Below is a small trained network, with its code and all its weights. Each question gives an input and a class and asks what happens when units are switched off, that is, made to give their printed mean instead of their output.

import numpy as np


def w(rows, s, z=0):
    codes = np.array(rows[::2]) - 128.0
    scale = np.full(codes.shape[1], s)
    scale[-1] = z or s
    return codes * scale


def f(y):
    return np.maximum(y, 0)


def log_softmax(a):
    a = a - a.max(-1, keepdims=True)
    return a - np.log(np.exp(a).sum(-1, keepdims=True))


def net(x, mask):
    res = np.array(x, float).reshape(1, 2) / 4 @ E
    y = f(res @ A[0][:, :-1].T + A[0][:, -1])
    res = res + np.where(mask, y, B[0][:, -1]) @ B[0][:, :-1]
    return log_softmax(res[-1] @ U[:, :-1].T + U[:, -1])


A, B = {}, {}
E = w([
[31,232,89,111,217],'x0',
[149,66,2,4,176],'x1',
],0.0071)
A[0] = w([
[228,20,188,181,24,70],'n0',
[28,231,130,116,208,5],'n1',
[116,216,251,231,74,87],'n2',
[151,56,8,9,189,236],'n3',
[103,214,205,220,53,194],'n4',
[36,239,116,129,209,27],'n5',
[69,240,101,131,183,12],'n6',
[145,146,127,120,121,109],'n7',
[253,49,160,138,19,68],'n8',
[192,22,172,128,7,37],'n9',
],0.0052,0.0019)
B[0] = w([
[56,110,68,124,180,246],'n0',
[64,57,70,150,175,198],'n1',
[109,166,11,43,91,252],'n2',
[149,208,18,44,57,253],'n3',
[106,201,9,52,58,248],'n4',
[60,88,58,154,171,203],'n5',
[35,62,46,167,181,185],'n6',
[132,125,163,139,132,128],'n7',
[32,65,2,120,169,232],'n8',
[37,71,37,149,184,222],'n9',
],0.0067,0.006)
U = w([
[67,26,102,173,255,85],'0',
[147,229,90,66,21,64],'1',
[165,158,152,154,126,254],'2',
[201,94,249,238,166,34],'3',
[227,96,234,231,171,29],'4',
[204,107,229,189,185,33],'5',
],0.0077,0.0075)

Each question gives the input, the list of numbers given to net, and the class t.
The units are the neurons (one row each of A and B). Each row of codes is followed by its name. A weight is (code - 128) times the scale printed after its matrix; where a second scale follows, it is the last column's (A, B and U).
mask holds one flag per neuron, in row order. A switched-off neuron (its flag False) gives its mean, the last column of its row in B, instead of its output. The means were averaged over made-up inputs and are rounded, as every weight is.
A unit's drop is (log p(t) with every unit on - log p(t) with that unit switched off) / (log p(t) with every unit on - log p(t) with every unit switched off).
unit that matters most: the unit with the biggest drop
k most important neurons: the k neurons with the biggest drops, biggest first
drop when u is switched off: that unit's drop, to one decimal
input [2,7], class 1: unit that matters most => n3
input [3,2], class 2: 2 most important neurons => [n8, n9]
input [2,-2], class 2: 2 most important neurons => [n3, n8]
input [2,3], class 2: 3 most important neurons => [n4, n2, n8]
input [-8,-6], class 0: 4 most important neurons => [n9, n8, n0, n3]
input [3,0], class 2: 3 most important neurons => [n8, n9, n0]
input [-7,-6], class 0: 3 most important neurons => [n9, n8, n0]
input [1,3], class 2: 3 most important neurons => [n4, n2, n8]
input [1,5], class 1: drop when n3 is switched off => 0.5
input [0,2], class 2: drop when n2 is switched off => 0.3
input [3,6], class 1: drop when n3 is switched off => 0.9
